Each row has a hidden stage along a path, written after it and counted from one end. A new block has a new path.
[ 488  703    6  270   42   21 -147  259  -22  240   81   90  -30  141
   67  125 -154  -28 -244  -43  314    3  302  -21 -177 -312 -230 -103
 -472 -227  -27  -43  218  -16  -98  212   58  275]  11
[  23 -203  100   12  -59  306   11  424 -142  -25  142  227  127 -384
 -329  336 -360  -90  583  263 -420   61  -30 -139 -114 -453   90   45
  296   96 -205  472  574   81   29  237   38 -234]  15
[-336 -652  140 -177 -106 -131  177 -632  -58 -490  -38    9  -82   36
 -113  127 -135  -57  112  107 -156   89 -433  207  122   82   -3  178
  210   39   33 -191  -58   30  222   18  -51  -66]  12
[-267 -387   35   89 -227  -71  268 -116 -307 -210 -353   26  126 -167
  111  143  -20 -173  398  202 -275  173 -144 -157  393  -98  -52  351
  260  110  -66  -26 -185  342  -55  214 -172  159]  14
[ 185  410  -13   22   98   89 -347   75    9   82  237  -49  -13  -23
 -136   69   22  -79 -469   86  214  -54  220   79 -387   71    1 -239
 -336  -59   76 -345  111 -295   71  -63  130  147]  2
[ 351  111  -34 -127 -173  193   56  316 -239  261   57  193  316  -36
 -109  232 -230   40  251 -127 -194  -98  -13  -20   35 -385 -247  -37
  114  -80  -65   31  319   54 -259  -20   -5 -220]  21
[  -1  230  -43  193   50  128 -487 -124  239  542 -113 -210   21  218
  133 -267  518 -197 -335 -202   70  177   95  -10 -164   61  105   74
 -141   61  263 -247 -207  -46 -158 -367  269  400]  0
[ 227   84  -84  373  -89  345   70   92  206  403  -30  147 -133  294
 -114  -82  -19 -267  -35 -279  -43  215 -208  278 -359 -336  -67  -11
  196 -268  291   80  310   17 -276 -368   80  -55]  11
[-306 -265   11  -60  -41   12  -63 -381   29 -285  -93 -108  -94  -77
  -82   14   99 -196 -235  143    1   48 -160  161 -107  224  121   40
   95   54  182 -404 -201 -148   92 -172  -55  143]  2
[  -2 -169  -95   88 -110  197   41 -142  163   70   28  140  -63  225
 -162  152 -222 -309  103 -280 -209  124 -299  426 -114 -363   82  128
  341 -134  209    5  340   19 -198 -291   39 -197]  3
[ 171  162   57  -20  -42   28 -264 -140   19  434 -162 -145  153  154
  166 -219  411  102 -194 -148  115   18   50 -182    9   60 -195   32
 -209   25  108 -240 -280   13 -136 -188  151  333]  19
[-250 -183  146 -149  -31 -396   59 -432 -327 -627   -6  -23   20 -119
   87  300 -170   -5 -119  354   81    0    1  -24  279  201  -96  129
 -271   92 -188 -403 -213   27  361  443  -93  234]  8
[ 379  212  110 -165   13  214 -136  154  111   33  195  137   14  -95
 -269  240 -380  129  156  -28   20 -187   14   50 -222 -468  -93 -117
  -56 -101  -71  231  485 -135  -73   95   14 -116]  18
[ 420  494  -37   66 -125  100 -161  206   49  685 -392   28  270  209
  374  -89  261   39  -31 -377  126  -52  159 -191  221 -349 -349  122
 -161 -103  120  -83 -190  129 -503 -167    4  384]  24
[-306 -299  -93   33 -193   56  147  -34 -259 -256 -188    6  103 -230
  -58  200  -66 -323  149  198 -271  110 -103   61  142    0  109  180
  324   95   58 -245  -78  102  -77    0 -168   15]  1
[  77   43  222 -481   46  -99 -293 -130  -97  -67    3   -9  254 -206
   74  129   79  305 -187  147  138 -270   93 -232   79  134 -238 -131
 -335  120 -125 -308 -179 -271  159  109   29  201]  26
[-255 -182  161  117   31 -194 -244 -498  128   89 -229 -150  -48  206
  270 -144  377  -77  -81  -16   30  242  -84 -105  197   98   15  308
 -171  130   49 -126 -339  151  137   19  192  487]  10
[  55   23  171 -160   35  100  -83 -246  234 -288 -120  -83 -205 -200
 -145   16  -87  116 -122  178  242 -187  -52  -12 -218  -64  -29  -70
  -96  -42   89  -58  -56 -222   35   34 -170  240]  17
[ 335  327  151 -115  131  156 -398   98   73  219  291  -30   33  -63
 -202   -8   45  200 -251   86  185 -125  169 -120 -421  -34 -107 -281
 -371  -22  -39  -53  214 -281  123    3  221   97]  17
[ 362  288   30  -34  -47   39 -148   65 -143  272  133   16  168  119
  -30   46    0  108 -120  -89   87  -45   94  -51  -93 -123 -248 -102
 -252  -86  -28 -162  112  -24  -72    9  135   48]  17
[ 183  -43   45 -198 -125  136  -41  -56   51  235 -149   72  187   66
   28   57  -13   72  139 -229  -87 -102 -147   15   97 -280 -193   73
  123  -37   76  -27   39    0 -254 -184  -16    0]  23
[-159 -179   25   62 -105    3  133   49 -173 -310  -52  166   30 -187
  -73  386 -360 -239  310  193 -234   86  -56   61  151 -297   62  202
  185   33 -115   78  237  132   36  272 -110  -14]  6
[-141   48   88   54   32  -62 -127 -258  144 -236 -162  -59 -163  -51
   67   94  -15 -140 -168  131  153   25   20   47  -13  -40   65  124
 -129    9   71 -159 -125  -63   73   97  -73  363]  5
[ 463  569  198 -237  207  156 -603  114  200  363  251  -94   63  -72
 -105  -95  191  337 -464   34  381 -265  307 -217 -469   32 -177 -382
 -585  -12   -7 -146   75 -435   86  -65  240  268]  21
[-132 -465   89 -272 -144   93  -11 -388   66   67 -210  -35  127   46
   -7  -79  178   50  120 -140 -180  -22 -352   36  108    2  -89  137
  282   74  146 -155 -180  -13 -110 -315    1   -1]  22
[-484 -454   73  101 -161  -87  319 -279 -264 -574 -426  -78  -87 -355
   67   46   95 -201   19  506  -41  133 -140 -148  153  310    4  185
  169  100   49 -335 -464   95  140  178 -325  328]  11
[ -84 -461   95 -490 -191   87  215  118 -393 -322   10  277  382 -400
 -167  437 -365   87  349  210 -352 -203 -215  -35  187 -110 -207  -50
  315   78 -164 -126  187 -116   34   94 -181 -361]  27
[ 219 -134   44 -395 -149   -8   68 -366   66   34  -80  134  163  260
   34  139 -179  142   -6 -393   13 -202 -331  277  170 -251 -324   33
   85 -158  128 -240   36  -96 -217 -250  -68 -140]  25
[-403 -541  118 -167  -22    9   91 -548  170 -639  -40   16 -259 -128
 -224  183 -230 -168  -31  197  -64   -2 -374  318 -120   51  182   88
  256   18  135 -175   21 -187  220  -65 -152  -24]  5
[-197 -458  141 -123  -43  184  -37 -282  102 -116  -47  -43  -61 -132
 -214  -60   95   -8   83  134 -149   46 -287   13 -197   69   65   15
  237   77  113  -27   -8 -104   92 -185   23  -14]  16
[ 144  248  148 -201    2 -232 -169 -207 -233 -174  -16 -144  113 -110
   97   65   77  235 -284  227  291 -164  210 -239   94  191 -249  -67
 -496   48 -130 -402 -292  -81  161  292  -27  366]  17
[ 101  374   96  108  142 -118 -349 -254  121   60   67 -123 -138  168
  107  -87  220   -8 -604   49  401   33  172   17 -257  206  -90 -119
 -538  -68   97 -403 -181 -217  181    0  163  442]  7
[ 142 -258   33 -200 -140  227  115   31 -107  -47  166  173  124  -75
 -331  225 -329   15  281  -33 -262  -65 -257  153 -128 -296  -93  -54
  292  -63  -13   77  411  -43  -73  -84  -11 -375]  18
[ 413  548  206 -232  186  116 -624   11  398  549  -44  -55   97   96
  175 -139  303  299 -373 -224  375 -231  226 -204 -194 -141 -223 -170
 -513  -17   75  -64  -71 -335  -98 -167  217  442]  26
[-229 -129  119   -3   34   20  -18   67 -220 -455   95   57  -35 -424
 -181  260 -158 -117  -69  536  -30   19   81 -100 -187  151   77  -90
  -66   94 -122 -163   70 -163  323  281  -71   96]  7
[ 129  304  -45  383  -32  143  -68  170  131  281 -197   76  -76  110
  116   38    6 -272  -11  -89   46  171   93   24  -71 -345  -19  143
  -35 -118  118   83  106  114 -220  -17   16  294]  7
[  81  434  113  398  146  128 -408    9  402  424 -278 -139 -222   85
  221 -269  427 -119 -296    6  313  169  225 -211 -249  -83   36   76
 -338  -23  187   56 -197  -38  -72  -67  143  700]  10
[-269   48   19  150    7  -80 -193 -155 -154  -57 -191 -199    0 -143
  158 -131  439 -177 -466  318  158  129  166 -178  -90  470   19   -8
 -237  121  113 -558 -496 -100  148  -30   17  494]  4
[ 395  449   74  145   79   83 -503 -211  402  800  -92 -164   -7  507
  215 -363  481   99 -308 -473  270   88   65  -51 -147 -178 -167   52
 -375  -89  219  -40 -119    3 -236 -335  354  448]  17
[ -15    6  -93  267  -85  262   49  140   52   97  -86  110  -80   -8
 -106   75  -69 -338  -11   -4 -105  151  -84  178 -235 -202   63   33
  224 -107  188  -39  188  -15 -168 -190  -36   13]  5
[-257 -585   83   30 -139  170  253 -478  334 -290 -302   67 -271   54
 -134   43 -190 -199  333  -94 -188  117 -539  302    7 -323  111  292
  522  -74  235  189   91   89 -126 -199 -185  -26]  13
[ 406  395   -9  186  -38  229 -240  363  -34  646   18   37  199  101
   21  -64  158   -1   38 -157  -30   81  183 -186 -143 -291 -170  -30
 -139  -53   11  100  185   79 -241  -83  216  130]  17

Each row has a hidden stage along a path, written after it and counted from one end. A new block has a new path.
[ 264  -26 -157   50  -80  136  -45 -348  360   -8 -436  -79  215 -112
 -202   -3  366  -94 -120   18  288  312   62 -226 -421  377 -177  295
 -314 -268 -363  269 -125   62  104  488  463    7]  11
[ 141 -203  178 -182  176 -117    0 -136  -66   46  -59  -61   44   29
 -140  -50   97    9  229 -327  218 -302  121  111 -256  213  -58  233
 -167  454 -258   78   89  -39  206   48  193  154]  3
[  -9  450 -203  151  223    6 -297 -221  130  362   60   27  -42   89
 -408  -28   95  -96  332 -147   34   72   -4  -53  303  159   36  105
 -241   51  188   27  198  364  156   19 -514   89]  10
[  73  590  365  -46 -231 -152    4   -6  -70   14  -82 -166   20  151
   22 -361   82   -2   76  -28  298 -271 -158 -125  306   35 -287 -117
 -180  238   22  -60   -3  454  112 -482   16  349]  16
[  21  -50 -202    5  -42  317  -44  -35   83  327   87  109   -7 -232
  -92  278 -251   96 -195  387   72  196 -122  -98   29  -80  352 -242
  -87  277  520   91  -23 -168 -392 -209 -363 -129]  18
[ 323 -303 -183  -89 -330  255  192 -234  240 -116 -191 -141  168 -210
  -28  191  135 -230 -635  229  110  136   59 -186 -173   90   74   81
   68 -381  -92  141 -311 -214 -242  235  629 -166]  13
[ 283 -178 -377 -162 -430  302  -10 -211  243   29 -203 -213  290 -370
   23  193  -61 -172 -678  455  178   37 -205 -110 -236  -79  347  -47
  184 -181  107   84 -246 -149 -372   71  382 -210]  23
[  70  789 -138   34  -66 -103 -474 -193  -10  180  -43 -298   83  -29
 -240 -242  -34 -136  179  -87  235 -290 -370  -43  333  -89   24  -18
   -4  141  162 -175  178  623  154 -225 -434  216]  23
[ 172  182  367  -54 -131  -34 -138 -113 -209  -54 -179    4   31   45
  -28 -168   94  124  121  -30  391 -252  -63   36  -86   92 -281 -100
 -268  425  -58   81  -42  109   85 -289  236  334]  16
[-128  147  214 -329  -68 -335  317  173 -111  -37  317 -390 -165  105
  177 -211 -487 -297  -14 -280 -351 -293  -77 -180  550 -242  -54  193
  437   70   27 -462  -49  308  -70 -366 -113  117]  3
[ 204 -335  -26 -193  110  -80   83 -229   84    2 -102 -148  132  -26
 -178   16  181 -138   21 -322  134 -231  168   57 -288  219   16  376
  -19  144 -337   81   -3  -86  175  265  411   20]  4
[ 277 -125 -265  -29 -139  226 -108 -295  376   12 -189 -189  211 -179
 -129  237  188 -176 -408   86  130  348  -29 -202 -329  368    4  172
 -190 -185 -275  284  -50  -71  -55  511  216 -109]  9
[ 257   27 -177   46    2  122  -30 -322  355   68 -519 -116  268 -212
 -239  -95  362   -3    2   11  492  118  -31 -214 -540  269  -35  285
 -299  -94 -278  219  -63  114  145  383  407   -8]  19
[  43   10  366 -184  112 -158  -75  -11 -156   99   49   -1  -27  161
  -15 -129  -44   57  325 -226  170 -268   59  119  -77  222 -187   67
 -265  598 -178   62  134   81  179 -220  -34  292]  5
[ 114 -348  -20  -85   25   32  239 -176  -33   33 -284  121   31 -124
 -141  -75   18    3  104   18  166 -129  185  -39 -245 -116   32  248
   60  -51   42  -60 -284 -146  -87  -26  609   -1]  17
[   3  581   -8   17  124  -76   37   -4   98  258   39 -175  -68   37
 -189 -328  -81 -234  245  -80  207 -332  -99 -166  414 -140  121   42
   -4  -93  208 -247   91  537  128 -364 -316   65]  20
[ 119 -235 -213   32  -60  443   48  -75  187  272   10  180   10 -268
  -89  363 -140   56 -347  464  127  323   -6 -137 -124   34  346 -236
 -184  100  414  227 -101 -320 -417  -49 -153 -214]  16
[ 106  -42  137   92  202   73  105 -182  120  148 -428  266   -8    4
 -219 -223  219   77  429   -1  399   94  242 -116 -369  207 -194  219
 -456  -38 -140  154 -122   64  160   54  375  126]  14
[ 284 -344 -179 -111 -355  317  213 -166  250  -55 -112  -86  146 -215
   38  266   32 -199 -700  356   50  226   48 -185 -152   96  130  -16
   40 -307   -1  182 -308 -289 -353  161  511 -196]  12
[ 215 -461 -183 -199   27  -19   85 -286  133   33 -105 -143  212 -102
 -209  151  216  -96 -152 -233   71 -144  147   68 -328  208  130  368
   51  159 -251  135  -41 -211   60  342  452  -57]  4
[ 357 -207 -273 -154 -290  223   41 -252  233  -67 -285 -262  277 -321
  -42   86   87 -235 -530  227  306 -116 -102 -110 -349   -1  226  111
  130 -245 -132   69 -227  -96 -163  199  586 -166]  22
[  30  110 -115   76  327  185   -2  -14   -1  238  183   46 -263 -124
 -235   53 -333 -243  159    1   48  -92   55 -133  283 -204  277  -29
   15 -161  372 -195   30   94  -91 -165 -416 -138]  17
[  11  668  246   25  -78  -93   61   47   50   95   23 -169 -106  132
  -22 -343  -60 -167  112  -22  172 -133 -117 -255  474  -18 -191  -78
 -139  -63  105 -161   22  542   91 -413 -234  216]  15
[ 185 -354 -172  -69 -272  416  166  -79  223  117   -3   88   63 -221
   50  366 -118  -70 -602  512   15  359   40 -159 -124   87  234 -182
  -78 -101  230  232 -242 -376 -478   17  182 -221]  12
[  21  688  234   29  -84 -168   75  -18   33  103  -26 -159  -56  196
  -97 -417   89 -170  183 -107  195 -251  -65 -189  507   -2 -219   -1
 -124  -75   71 -160   12  589  183 -423  -99  264]  14
[ 207 -303 -211 -227 -208  223   40  -84  264  -13  116 -359  149 -303
   80  420 -171 -127 -691  120  -45  244 -182 -201 -196  181  246   -7
   76  176  -63  164   -4 -265 -308  300  -60 -207]  2
[  79 -165   11  -78  204  -33  224 -149  263  222 -314   35  130  -40
 -194 -137  261  109  289 -157  313   20  163 -100 -439  312    2  344
 -338  260 -226  177   18   22  169  182  259   43]  1
[  60  153 -283   51  293  277 -145  -44  128  316   42   30 -166 -243
 -200   15 -406 -300  153  194  150  -40  -51 -128   68 -208  407  -22
  -10 -270  317 -169   34  153 -120  -92 -437 -208]  23
[  55  663  191  -26 -198 -230 -287 -120 -215 -101  116 -309  -81  161
  -79 -224  -90 -189   53 -241  -41 -241 -220  -86  594  -80 -333  -13
   98   68   47 -250   25  528  113 -288 -177  354]  12
[ -24  570  309  -98 -123 -238   55   29   19  145   61 -146  -10  295
    5 -379   46 -128  202 -116   90 -230  -42  -90  439  137 -259   17
 -172  165  -50  -88   71  529  180 -438 -118  318]  9
[ -64 -172 -166  -83  240   76 -252  -83  -18  231  223   -9 -105 -126
 -137  320 -396   18  125  -93 -222  248  -61  -30  -35   70  150   88
  -34  417  164    7  153 -125 -153  152 -548  -26]  5
[ 313 -292 -277  -42 -200  185   61 -352  203  -87 -233 -107  178 -179
 -189  176  233 -218 -432   60   89   93  109 -110 -197  111   52  227
   67 -373 -131  124 -263 -167 -114  367  627 -129]  12
[  98 -452 -184 -116  233  379   76   48   57  151  263    7 -220 -342
  -25  459 -542 -140 -247  164 -101  207   21 -140 -114  -82  428  -86
   51  111  294  -35  -37 -412 -429  105 -326 -324]  0
[ 132  -45 -242   11 -308  157  175 -252  385  108 -370  -25  253 -144
 -104   43  262   28 -331  280  124  406   -7 -284 -205  191  -19  157
 -134 -207    0  212 -250   -2 -185  215  425  -54]  13
[   4  485  275 -168 -228 -297 -225  -39 -294  -96  237 -309  -85  215
   40 -189 -222 -180   42 -252 -171 -303 -194    2  581  -76 -321   -9
  172  251    9 -272   28  422   56 -375 -152  376]  9
[  10  747   88   62  -66 -286 -277 -202 -143   -5  -19 -263  -46  161
 -245 -325   66 -130  271 -348   36 -245 -186 -110  550  -79 -318  129
   51   24   66 -258   57  638  234 -208 -179  358]  14
[  22   11  415 -280 -263 -252  -29    7 -433 -209  131 -120 -116  170
  190 -144 -339  -85   30 -133 -183 -308  -32   76  290 -153 -363   24
  220  297  -41 -259 -187   84  -93 -416  308  360]  9
[  93 -385 -190  -87 -128  388  120  -35  222  271  109  164   33 -165
   17  398 -186  -27 -426  467  -59  370   77  -88 -111  143  308 -167
 -144   81  274  253 -120 -382 -445  -15  -57 -218]  9
[  -7  376   60 -151  -55 -178   10   32 -155  -87  109 -369 -161  -55
   40 -247 -475 -342   42 -153 -106 -313 -214 -213  452 -395  -42  118
  412 -191  123 -514 -103  421  -57 -300  -82  101]  20
[ -49  -60  392 -374 -133 -328   57   94 -426  -81  313 -194 -110  163
  170  -95 -389  -45   65 -267 -226 -473  -51  146  353 -160 -147   30
  289  600   35 -281  -23   50  -66 -498   38  307]  4
[ 305 -102  -36  -71  -29  127 -332 -305 -100    2 -361   24  169 -196
 -175  -43   95    7   98   64  486 -290  -52  156 -489   40   25   68
 -164  207 -133  112  -76  -50   65   49  418  115]  23
[ 112 -190 -211  -57 -278  352  112  -56  161  159   39    9   64 -268
   22  340 -190   14 -559  475    4  282 -109 -183   10  -59  301 -229
   30   59  408  126 -181 -273 -499 -110  -34 -187]  16
[   6  -54  334  -20  121   31  188   11  -61  122 -207  302 -156   94
   -9 -234 -100   47  401   98  201   34  232  -87 -125   66 -226   64
 -332   62   -4   13 -172   35    1 -266  261  181]  12
[ 251  -56 -187   62  129  240 -101 -288  330  225 -495   68  233 -233
 -271  -48  304   55  138  135  600   78   20 -100 -658  279  110  181
 -445   43 -177  295   -3    8  116  287  277  -50]  21
[  27 -148 -181 -168 -264  161   67  -53  269  196  -16 -152  198 -238
   65  307 -105  196 -437  267  -27  410 -229 -206 -199  190  188  -57
  -87  487  164  217  -16 -184 -380   84 -165  -74]  1
[-105  175  319 -267 -116 -255  258  175 -166  -56  253 -208 -218  184
  224 -255 -496 -307   53 -114 -315 -199    1 -162  535 -208 -201  103
  294  -70   16 -411 -143  297  -97 -448   17  184]  8
[ -68  471   37   -1  151  -88  108   33  174  269  163 -104 -152  176
 -127 -244 -133 -314  236 -107  -57  -53   50 -210  496   44  -11  115
  -85 -212   86 -179   88  483  116 -228 -380   59]  9
[ 199 -111    6  123  184  210   56 -243  240  167 -452  235   76  -99
 -262  -80  316   78  243   74  496  171  209 -131 -506  301  -78  175
 -520  -45 -154  291  -87  -41  128  214  355   22]  15
